a = [[64, 43, 41, 15, 65, 49, 34, 40, 51, 23, 52, 50, 54, 41, 44, 34], [35, 35, 58, 68, 44, 28, 65, 83, 32, 69, 35, 46, 27, 52, 57, 69], [65, 38, 45, 31, 61, 49, 53, 63, 55, 33, 41, 58, 48, 49, 46, 43], [60, 36, 48, 38, 59, 44, 57, 70, 50, 40, 40, 56, 43, 50, 50, 49], [34, 35, 58, 67, 44, 28, 65, 82, 30, 69, 36, 44, 27, 51, 58, 69], [86, 39, 36, 17, 67, 66, 55, 58, 76, 13, 39, 71, 61, 53, 39, 29]]
The entry just left of the smallest entry: 76
Which number is the minimum?
A: 13
Which number is the largest entry?
A: 86
The entry just right of 33: 41
Which number is the entry just right of 82?
A: 30
Which number is the entry just left of 59?
A: 38
The entry just right of the smallest entry -> 39
The entry just left of 32: 83

Read these off the grid that follows. Counting starts at 1.
1) Which number is the bottom-left entry?
2) Which number is the entry just right of 329?
3) Which number is the entry at row 3, column 1?
4) Which number is the entry directly above 386?
5) Which number is the entry at row 1, column 2?
6) Which number is the entry in row 1 and column 3?
7) Which number is the entry at row 1, column 1?
8) Which number is the entry directly above -20?
104	910	531	165	223	754	668	297
452	730	215	357	622	-147	-215	260
559	439	-38	477	624	-20	324	-27
349	88	132	206	714	538	585	929
231	346	221	223	210	308	648	319
303	315	412	329	270	-353	295	386
287	-754	59	257	314	311	202	446
381	559	114	375	177	-70	64	109
171	360	293	161	33	409	604	524
362	193	197	308	266	-158	470	549
1) 362
2) 270
3) 559
4) 319
5) 910
6) 531
7) 104
8) -147

Questions about the row below.
1) Read off the entry just right of the centre entry.
2) Read off the entry just right of 7411.
3) Read off the entry just right of 2718.
4) Read off the entry just left of the largest entry.
5) Read off the entry just right of 4035.
8069	6387	4035	4320	2718	5323	1723	9825	4141	7411	4320	3600	8633
1) 9825
2) 4320
3) 5323
4) 1723
5) 4320

Read these off the table that follows. Counting starts at 1.
1) Report the entry in the top-left corner.
2) Report the entry in the bottom-right corner.
3) Report the entry just left of 64.
4) Report the entry in row 3 and column 1.
5) Report the entry at row 1, column 3.
6) Report the entry in row 2 and column 3.
7) Report the top-right entry.
8) Report the entry just left of 97.
[[ 86 191 149  58]
 [125 117 178  70]
 [122  66 136 123]
 [ 73 174  65 180]
 [144 103 184  67]
 [185  97 208  89]
 [ 96 100 112 132]
 [136  71 192  46]
 [ 73 184  64 185]
 [133  87 192  42]
 [109 161 151  76]
 [182  67 223  59]]
1) 86
2) 59
3) 184
4) 122
5) 149
6) 178
7) 58
8) 185

[[ 0.986  1.027  0.994  0.795  1.221  0.979  0.979  1.094  0.902  1.255
   1.233]
 [ 0.426  0.723  1.811  0.724 -0.062  0.350  1.753  0.852  1.487  1.554
   0.158]
 [ 1.727  0.579  1.787  1.828  2.067  0.254  0.565  0.577 -0.270  0.040
   0.347]
 [ 2.199  2.325  0.356  2.691 -0.415  2.499  1.946  2.162  1.900 -0.777
   1.837]
 [ 0.310  0.832  1.691  0.387  0.470  0.424  1.600  0.597  1.229  1.720
   0.278]
 [ 0.102  0.464  0.985  0.508  0.958  1.244  0.713  0.483  1.669  1.486
   1.092]
 [ 2.537  2.910 -0.017  2.531 -0.669  2.708  2.251  2.556  1.956 -0.460
   2.047]
 [ 2.028  2.107  0.624  2.691 -0.293  2.257  1.839  1.931  1.753 -0.557
   1.488]
 [ 2.453  0.060  2.428  2.872  2.492 -0.050  0.345  0.089 -0.854 -0.787
  -0.362]
 [ 0.622  0.795  1.477  0.787  0.357  0.431  1.409  0.828  1.310  1.420
   0.541]
 [ 0.964  1.044  1.109  0.675  0.717  0.793  1.284  1.131  1.171  1.544
   0.900]
 [ 2.417 -0.048  2.485  3.010  2.333 -0.013  0.318 -0.125 -0.664 -0.877
  -0.492]
 [ 0.042  0.013 -0.314  0.274  1.992  2.662 -0.876  0.091  2.470  1.755
   2.456]
 [ 1.499  1.927  0.425  0.331  1.494  0.794  1.418  1.835  0.256  1.636
   1.478]
 [ 2.562  2.650  0.140  2.832 -0.691  2.834  2.138  2.595  2.122 -0.825
   2.179]
 [-0.466 -0.490 -0.414 -0.168  2.990  2.745 -1.749 -0.427  2.256  2.252
   2.623]]
The 5th entry in reading order is 1.221
The entry just left of 1.478 is 1.636
The entry just left of 1.544 -> 1.171
Which number is the maximum?
Answer: 3.010
The second smallest entry -> -0.877
Which number is the entry just left of 2.257?
Answer: -0.293
Which number is the entry just right of 1.094?
Answer: 0.902
Which number is the entry just left of 1.486?
Answer: 1.669
The entry just left of the smallest entry -> 2.745
The entry just right of the smallest entry -> -0.427
The entry just left of 1.420 -> 1.310
Which number is the 1st entry in reading order?
Answer: 0.986
The entry just left of the largest entry -> 2.485
The entry just right of 0.579: 1.787
The smallest entry -> -1.749
The entry just left of 1.755: 2.470
Which number is the entry just left of 0.278?
Answer: 1.720
Which number is the entry just right of -0.669?
Answer: 2.708
The second largest entry -> 2.990

Questions about the grid below.
1) What is the entry directly above the smallest entry?
2) What is the largest entry in the last row?
3) What is the median of all entries?
4) What is the 3rd entry in reading order?
5) What is the entry just left of 6048?
6) What is the 5th entry in reading order?
7) What is the entry in the top-right corner?
8) What is the entry just right of 4571?
3884  5587  4851  4083  8537  2942  4921  2131  2788
5630  1982  4241  4202  4685  2033  5008  4387  4041
5124  4193  4660  3055  7779  2110  5249  2571  2962
3712  2847  4571  9669  4501  2458  3648  4624  2585
5624  2082  4198  4013  5013  1974  5083  4214  3944
5163  2303  4389  6082  2217  3873  4093  5852  4703
4462  3103  4821  6586  1775  5105  3436  6203  4595
5392  2066  4351  5733  2643  3235  4375  5611  4608
5309  3740  4514  3019  7440  1944  5242  2816  3097
2840  6196  5440  6048  7943  3882  4133  2419  2447
2561  6006  5406  7380  7045  4103  3619  3042  2437
2496  5928  5400  7627  6815  4139  3519  3172  2456
2637  6181  5441  6777  7557  4054  3844  2765  2446
5651  2474  4231  3567  5819  1853  5228  3715  3697
2547  5998  5392  7393  7092  4137  3640  3025  2448
1) 2217
2) 7393
3) 4198
4) 4851
5) 5440
6) 8537
7) 2788
8) 9669

[[ 60.8  65.1 -35.0  -0.3 -55.6 -21.8]
 [ 56.6  39.9  24.4 -33.8 -37.1 -56.2]
 [-29.4 -25.5  44.2  33.5  -1.6  24.5]
 [ 53.5  61.8  -4.6  40.0 -39.0  29.2]]
The entry just right of -37.1 -> -56.2
The entry just left of the smallest entry -> -37.1
Give the entry directly below 24.5.
Answer: 29.2
The top-left entry -> 60.8
The last entry in the row that holds the largest entry -> -21.8
Give the third entry in reading order.
Answer: -35.0
Give the bottom-left entry.
Answer: 53.5
Give the bottom entry of the column that holds the largest entry.
Answer: 61.8
The largest entry: 65.1
Give the smallest entry in the first row.
Answer: -55.6
The entry just right of -25.5 is 44.2
Give the entry directly below 60.8.
Answer: 56.6
The entry directly below the largest entry: 39.9
Give the entry directly below the smallest entry.
Answer: 24.5
Give the fourth entry from the end, reading row by row.
Answer: -4.6
Give the entry directly below 39.9.
Answer: -25.5
The third smallest entry is -39.0
The third entry on the diagonal from the top-right corner is 33.5
Give the entry just left of -55.6.
Answer: -0.3

[[20, 13, -13, -5], [-18, -1, 1, 2], [-21, -11, 13, -8], [2, 8, -2, -20], [1, 11, -3, -26], [-23, 7, 24, 1], [-17, 19, 2, 19], [-22, -2, -5, -30], [2, -4, 17, -11], [-15, 14, -24, -18], [1, -8, 11, 9], [-4, -26, -13, -4], [-13, -4, -13, 34], [-14, 4, -12, -3], [2, -25, 19, 25]]
The first entry in reading order -> 20
The 3rd largest entry: 24
The second largest entry is 25
The entry just left of the largest entry: -13
The entry just right of -23 -> 7
The entry just right of -17 -> 19
